Below is a small trained network, with its code and all its weights. Each question gives an input and a target symbol and asks what happens when units are switched off, that is, made to give their printed mean instead of their output.

import numpy as np


def w(rows, s, z=0):
    codes = np.array(rows[::2]) - 128.0
    scale = np.full(codes.shape[1], s)
    scale[-1] = z or s
    return codes * scale


def f(y):
    return np.maximum(y, 0)


def softmax(a):
    e = np.exp(a - a.max(-1, keepdims=True))
    return e / e.sum(-1, keepdims=True)


def log_softmax(a):
    a = a - a.max(-1, keepdims=True)
    return a - np.log(np.exp(a).sum(-1, keepdims=True))


def net(x, mask):
    ids = ['ΘΨαγεμξστ'.index(c) for c in x.split()]
    T = len(ids)
    res = E[ids] + P[:T]
    u = 0
    for l in range(3):
        r = res
        for j in range(2):
            rows = slice(2 * j, 2 * j + 2)
            q, k, v = (r @ M[l][rows].T for M in (Q, K, V))
            z = softmax(np.where(np.tri(T) > 0, q @ k.T / 2**0.5, -1e9)) @ v
            o = O[l][rows]
            res = res + np.where(mask[u + j], z, o[:, -1]) @ o[:, :-1]
        u += 2
        y = f(res @ A[l][:, :-1].T + A[l][:, -1])
        res = res + np.where(mask[u : u + 4], y, B[l][:, -1]) @ B[l][:, :-1]
        u += 4
    return log_softmax(res[-1] @ U[:, :-1].T + U[:, -1])


Q, K, V, O, A, B = {}, {}, {}, {}, {}, {}
E = w([
[53,229,198],'Θ',
[203,227,142],'Ψ',
[186,216,47],'α',
[38,114,27],'γ',
[85,90,87],'ε',
[3,199,213],'μ',
[96,104,158],'ξ',
[178,149,104],'σ',
[103,147,178],'τ',
],0.014)
P = w([
[74,252,92],'0',
[129,97,255],'1',
[51,48,55],'2',
[97,107,139],'3',
[99,97,143],'4',
[108,99,139],'5',
[118,121,137],'6',
[117,139,122],'7',
[133,145,113],'8',
[137,112,97],'9',
[146,84,102],'10',
[161,76,110],'11',
[186,21,109],'12',
],0.0067)
Q[0] = w([
[123,2,237],'0.h0',
[24,71,132],'0.h0',
[19,78,112],'0.h1',
[115,240,16],'0.h1',
],0.009)
K[0] = w([
[226,253,34],'0.h0',
[59,121,243],'0.h0',
[83,148,221],'0.h1',
[37,78,73],'0.h1',
],0.0054)
V[0] = w([
[151,124,2],'0.h0',
[150,174,47],'0.h0',
[134,83,160],'0.h1',
[207,190,126],'0.h1',
],0.0095)
O[0] = w([
[118,11,252,10],'0.h0',
[113,107,110,155],'0.h0',
[72,167,21,1],'0.h1',
[70,61,150,136],'0.h1',
],0.011,0.0023)
A[0] = w([
[244,114,216,60],'0.n0',
[6,181,138,5],'0.n1',
[180,223,17,118],'0.n2',
[3,151,122,219],'0.n3',
],0.0077,0.0024)
B[0] = w([
[130,104,145,160],'0.n0',
[255,249,133,166],'0.n1',
[131,34,218,254],'0.n2',
[63,211,90,184],'0.n3',
],0.0076,0.01)
Q[1] = w([
[87,129,123],'1.h0',
[161,30,148],'1.h0',
[95,140,1],'1.h1',
[210,191,98],'1.h1',
],0.0088)
K[1] = w([
[227,184,50],'1.h0',
[109,1,96],'1.h0',
[83,122,70],'1.h1',
[184,68,174],'1.h1',
],0.0058)
V[1] = w([
[188,215,127],'1.h0',
[217,123,97],'1.h0',
[153,254,127],'1.h1',
[205,110,136],'1.h1',
],0.0077)
O[1] = w([
[87,108,84,253],'1.h0',
[245,77,91,48],'1.h0',
[115,144,60,214],'1.h1',
[222,83,2,141],'1.h1',
],0.009,0.0038)
A[1] = w([
[239,69,254,254],'1.n0',
[97,59,16,70],'1.n1',
[99,221,99,87],'1.n2',
[196,40,172,10],'1.n3',
],0.0096,0.0021)
B[1] = w([
[132,45,68,248],'1.n0',
[61,3,62,156],'1.n1',
[95,218,167,209],'1.n2',
[129,150,218,182],'1.n3',
],0.0055,0.012)
Q[2] = w([
[227,157,132],'2.h0',
[30,157,145],'2.h0',
[43,14,199],'2.h1',
[1,158,140],'2.h1',
],0.0083)
K[2] = w([
[87,161,241],'2.h0',
[103,190,70],'2.h0',
[124,113,146],'2.h1',
[199,255,153],'2.h1',
],0.0099)
V[2] = w([
[236,103,50],'2.h0',
[140,207,90],'2.h0',
[31,73,42],'2.h1',
[116,228,254],'2.h1',
],0.0091)
O[2] = w([
[100,208,37,56],'2.h0',
[174,2,40,130],'2.h0',
[44,159,57,122],'2.h1',
[65,30,155,254],'2.h1',
],0.0055,0.02)
A[2] = w([
[192,52,162,60],'2.n0',
[121,20,66,124],'2.n1',
[74,209,145,253],'2.n2',
[216,65,1,92],'2.n3',
],0.0074,0.0035)
B[2] = w([
[53,192,56,196],'2.n0',
[198,244,233,246],'2.n1',
[3,120,27,159],'2.n2',
[83,148,54,166],'2.n3',
],0.0071,0.012)
U = w([
[2,102,105,98],'Θ',
[106,47,117,254],'Ψ',
[111,239,202,48],'α',
[176,152,170,93],'γ',
[194,123,132,122],'ε',
[120,218,109,12],'μ',
[176,122,91,173],'ξ',
[166,149,145,107],'σ',
[160,196,112,168],'τ',
],0.0085,0.0032)

Each question gives the input, a string of symbols that net reads in full, and the target symbol t.
The units are the heads (2 rows each of Q, K, V and O) and the neurons (one row each of A and B). Each row of codes is followed by its name. A weight is (code - 128) times the scale printed after its matrix; where a second scale follows, it is the last column's (O, A, B and U).
mask holds one flag per unit, layer by layer, with each layer's heads first. A switched-off unit (its flag False) gives its mean, the last column of its rows in O or B, instead of its output. The means were averaged over made-up inputs and are rounded, as every weight is.
A unit's drop is (log p(t) with every unit on - log p(t) with that unit switched off) / (log p(t) with every unit on - log p(t) with every unit switched off).
The circuit of an input: a set's keep is (log p(t) with only the set's units on - log p(t) with every unit switched off) / (log p(t) with every unit on - log p(t) with every unit switched off). Starting from the 12 units with the biggest drops (on a tie, the unit counted first), units are removed one at a time, each time the one whose removal leaves the highest keep (on an exact tie, the one counted first), for as long as the keep stays at least 0.8.
units of the circuit, in order: the units of the circuit, biggest drop first
most important unit: the unit with the biggest drop
top k neurons: the k neurons with the biggest drops, biggest first
k most important neurons of layer l: the k neurons of layer l with the biggest drops, biggest first
which heads matter: for each layer, one digit per head in row order, 1 if its drop is at least 0.15 and else 0, layers parted by /
drop of u: that unit's drop, to one decimal
input μ τ α Θ α, target μ: units of the circuit, in order : 2.h1, 0.h0
input τ μ α α, target τ: most important unit : 0.n2
input α α ε α μ α τ ξ α σ α μ σ, target α: units of the circuit, in order : 0.h0, 2.h1, 2.h0
input α α Ψ, target α: units of the circuit, in order : 0.h0, 0.h1, 2.h0, 1.h1
input μ μ γ α τ γ γ σ, target μ: which heads matter : 11 / 10 / 01
input μ α γ μ γ τ α ξ σ, target μ: top 3 neurons : 0.n1, 1.n1, 0.n2
input μ α τ α μ μ ξ α τ α, target Θ: units of the circuit, in order : 0.n1, 1.h0, 0.h0
input μ τ τ α τ μ α μ Θ Ψ, target μ: which heads matter : 10 / 11 / 11
input Θ α ξ σ ξ ξ τ α Ψ, target Θ: top 4 neurons : 0.n1, 2.n1, 1.n1, 2.n2
input Θ ξ μ α ξ τ Ψ, target Θ: 2 most important neurons of layer 0 : 0.n1, 0.n3
input α σ γ σ α Ψ ε α, target α: top 2 neurons : 1.n3, 0.n1
input α ξ τ τ α τ ε τ σ, target α: units of the circuit, in order : 0.h0, 2.h0, 1.h1
input μ α σ τ σ α α Θ Ψ, target μ: top 3 neurons : 0.n1, 0.n3, 1.n1
input τ τ ξ α α μ Ψ τ α σ μ α α, target τ: most important unit : 2.h1
input ξ α τ ξ ξ ξ γ Θ μ α Θ, target Ψ: top 2 neurons : 0.n1, 1.n2
input α ξ γ τ α α α Θ α, target α: which heads matter : 10 / 00 / 10
input Θ α γ γ γ τ σ, target Θ: 3 most important neurons of layer 0 : 0.n1, 0.n3, 0.n0
input α Ψ ξ α Θ ε μ ξ μ, target Ψ: drop of 2.h1 : 0.4
input τ τ σ μ ξ ξ α τ μ γ ξ α, target μ: drop of 2.h1 : 0.9
input σ ξ ε ε ξ τ τ Θ Θ, target Ψ: drop of 2.h0 : 1.4
